Look-ups in named tables: a row name and a column name give one cell, copied from the table.

rutogi =
,zup,tosa,lavinal,luru,pagov,pem,raser,pive,mazur,temuvek
vom,-3.8,-3.9,-3.7,-5.4,-5.6,2.5,-3.9,-5.0,-3.7,-4.3
reko,-3.9,-3.9,-3.8,-5.4,-5.6,2.9,-3.8,-5.0,-3.7,-4.3
nol,-4.3,-4.5,-5.1,-5.6,-4.6,4.5,-3.5,-5.5,-4.2,-4.5
gon,-4.3,-4.5,-4.2,-4.8,-5.0,-2.8,-4.3,-4.7,-4.4,-4.4
gegor,-4.4,-4.5,-4.3,-4.7,-4.9,-2.9,-4.4,-4.7,-4.6,-4.3
kog,-4.5,-4.8,-4.7,-4.7,-4.5,-2.8,-5.0,-4.2,-4.7,-4.0
toposon,-4.1,-3.8,-4.2,-5.9,-6.1,7.0,-4.4,-4.8,-3.7,-4.0
motet,-4.5,-4.7,-4.4,-4.6,-4.7,-4.0,-4.5,-4.6,-4.6,-4.4
nulo,-3.9,-4.0,-3.8,-5.3,-5.6,2.0,-3.8,-5.0,-3.8,-4.4
mizuli,-4.4,-4.6,-4.1,-4.7,-4.9,-3.4,-4.4,-4.8,-4.5,-4.4
vulu,-4.6,-4.9,-4.8,-4.4,-4.4,-6.1,-5.4,-4.2,-4.7,-4.0
segu,-4.0,-4.3,-3.9,-5.1,-5.3,0.2,-3.9,-4.8,-3.9,-4.3
miz,-4.6,-4.8,-4.8,-4.1,-4.4,-8.6,-5.6,-4.0,-4.8,-4.0

lavinal of kog = -4.7
zup of nulo = -3.9
mazur of miz = -4.8
temuvek of mizuli = -4.4
pive of nulo = -5.0
luru of vulu = -4.4
raser of nulo = -3.8
raser of miz = -5.6
raser of vom = -3.9

tob:
	ledun	bifig	nen	liku	pezu	fim	bemasu	naledop
gir	88	128	91	163	165	141	94	57
sof	71	165	173	117	90	121	95	33
gunop	158	119	141	95	100	111	148	183
lidig	38	174	148	103	90	84	103	33
gataf	62	178	161	99	82	91	110	53
ramifev	183	90	100	121	142	126	164	226
vekibu	76	146	113	116	117	96	125	92
minotel	175	75	72	159	180	154	131	182
vif	87	128	96	162	161	139	96	60
tofeso	180	105	143	127	120	153	130	165
bafik	110	125	100	153	153	138	109	94

What is the pezu of bafik in tob? 153
What is the fim of minotel in tob? 154
What is the nen of gunop in tob? 141
What is the pezu of gunop in tob? 100
What is the pezu of ramifev in tob? 142
What is the ledun of gir in tob? 88
What is the liku of vif in tob? 162
What is the bifig of sof in tob? 165
What is the bemasu of gunop in tob? 148
What is the fim of vekibu in tob? 96
What is the naledop of vif in tob? 60
What is the pezu of tofeso in tob? 120
What is the nen of vif in tob? 96
What is the nen of tofeso in tob? 143
Which row has the largest bifig? gataf

Table bar
	zukuv	gebus	pade	ziv	kir	riren	zub	suso	fekofiz
tur	123	137	153	140	145	92	138	125	157
tera	141	182	86	128	134	130	105	93	167
minipi	98	96	131	153	128	179	133	156	122
nogatib	111	141	121	125	109	109	131	124	138
ramo	148	140	130	153	179	114	122	82	130
vama	76	156	95	77	203	124	169	161	139
kap	53	139	115	107	128	111	117	134	156
zok	107	129	105	160	114	103	135	141	123
tak	159	100	101	165	140	96	88	106	164
zaneta	149	107	128	132	130	116	180	148	104
gif	81	159	102	113	160	103	121	126	118
vafero	142	115	142	152	157	128	163	124	113
kel	123	99	130	100	140	21	115	156	113

zub of kel: 115
fekofiz of tur: 157
gebus of kel: 99
suso of nogatib: 124
riren of tur: 92
pade of gif: 102
riren of zaneta: 116
zub of tak: 88
ziv of zok: 160
pade of kel: 130
riren of nogatib: 109
zukuv of kel: 123
zukuv of ramo: 148
ziv of tera: 128
pade of zaneta: 128
riren of kap: 111
kir of minipi: 128
kir of kel: 140
Which row has the largest suso? vama

Table ded
	viv	puvo	sepipuf	kovaz	muli	losan
fazivi	-4060	10463	-73548	-10624	57110	63081
lozuru	-2201	-53907	72921	24161	7270	-74742
paben	-19363	-60905	-14027	4731	63385	-17939
velek	32886	66841	49676	15935	-51766	14638
neke	4229	-38344	84104	26704	-11719	-72038
darino	-17186	-66640	8480	8397	52685	-37368
somi	8215	44853	-72534	-11631	37766	82450
kiz	-8539	-63642	58770	20547	18855	-68756
lipu	10230	-24564	89569	27223	-20654	-67892
mupag	-2772	-57875	68879	25001	7835	-73137
devuv	-16814	-46616	-36567	-444	68530	7492
nen	14246	62459	-63856	-9941	20614	90203
faruf	34224	78239	26615	10281	-46677	37831

kovaz of neke = 26704
viv of kiz = -8539
muli of paben = 63385
viv of nen = 14246
sepipuf of lozuru = 72921
kovaz of paben = 4731
sepipuf of lipu = 89569
losan of faruf = 37831
muli of darino = 52685
Which row has the largest viv? faruf

fizifen
cols = nonemo, lat, deg, zaf
rir: [550, 477, 738, 221]
manogo: [508, 525, 379, 545]
daditad: [902, 717, 798, 165]
serel: [519, 545, 522, 620]
tonuzo: [435, 431, 596, 288]
vak: [556, 619, 488, 559]
tefeli: [426, 246, 441, 260]

tonuzo, zaf -> 288
vak, lat -> 619
serel, lat -> 545
serel, deg -> 522
daditad, deg -> 798
daditad, lat -> 717
daditad, nonemo -> 902
manogo, nonemo -> 508
vak, nonemo -> 556
tonuzo, lat -> 431
serel, nonemo -> 519
Row with the largest nonemo: daditad

Table pimi
|  | fim | masozil | tolalur | zuzi | sepe | biv | luvomi |
|---|---|---|---|---|---|---|---|
| rem | 104 | 166 | 80 | 128 | 111 | 174 | 86 |
| sedezir | 114 | 172 | 82 | 139 | 105 | 161 | 66 |
| seluga | 152 | 124 | 144 | 136 | 167 | 167 | 129 |
| remu | 131 | 150 | 133 | 120 | 135 | 149 | 105 |
| tinomev | 131 | 126 | 121 | 155 | 142 | 135 | 134 |
| lomub | 90 | 198 | 45 | 120 | 98 | 158 | 31 |
| ripopa | 74 | 136 | 114 | 162 | 74 | 69 | 124 |

rem, biv => 174
remu, zuzi => 120
sedezir, fim => 114
rem, tolalur => 80
ripopa, fim => 74
lomub, tolalur => 45
sedezir, masozil => 172
ripopa, zuzi => 162
tinomev, fim => 131
tinomev, zuzi => 155
Row with the largest zuzi: ripopa

bidovof =
        turo  sesoli  pelunop
peb       99     108      160
zokalu   129      63      172
zot      129      60      171
zem       98     173      134
lapiza   197     166       54
pirava   188     164       58
sozi      94     172      132

sesoli of zem: 173
sesoli of pirava: 164
sesoli of zot: 60
turo of pirava: 188
pelunop of zokalu: 172
pelunop of peb: 160
sesoli of sozi: 172
sesoli of zokalu: 63
pelunop of sozi: 132
pelunop of zem: 134
pelunop of lapiza: 54
sesoli of lapiza: 166
pelunop of pirava: 58
sesoli of peb: 108
turo of sozi: 94
turo of peb: 99

bulimem
         vuvov  gido   fus  kunose  gonati  nuva  tegina  vidose   vom
vipe      -612   631   384    -574    -550  -449    -727    -965   223
gav       -406   762  -141    -725     -98  -296    -664    -210   395
faz       -580   691   101    -952      71   -93    -826     164   149
guk       -688   634   390    -728    -220  -183    -752    -723    21
vetugub   -526   633   327    -454    -500  -468    -663    -952   242
pakol      421  -587  -717     515    -131  -209     511     -50   187
rit       -856   517   716    -878     406   459    -873     138  -804
kup       -356   347   145      75    -598  -562    -401    -918   208

vuvov of guk: -688
vuvov of pakol: 421
vom of vetugub: 242
tegina of rit: -873
kunose of pakol: 515
gido of gav: 762
tegina of pakol: 511
fus of gav: -141
nuva of guk: -183
vidose of vetugub: -952
gonati of guk: -220
gido of guk: 634
vuvov of gav: -406
gonati of gav: -98
vidose of gav: -210
fus of pakol: -717
kunose of vipe: -574
vom of faz: 149
gonati of pakol: -131

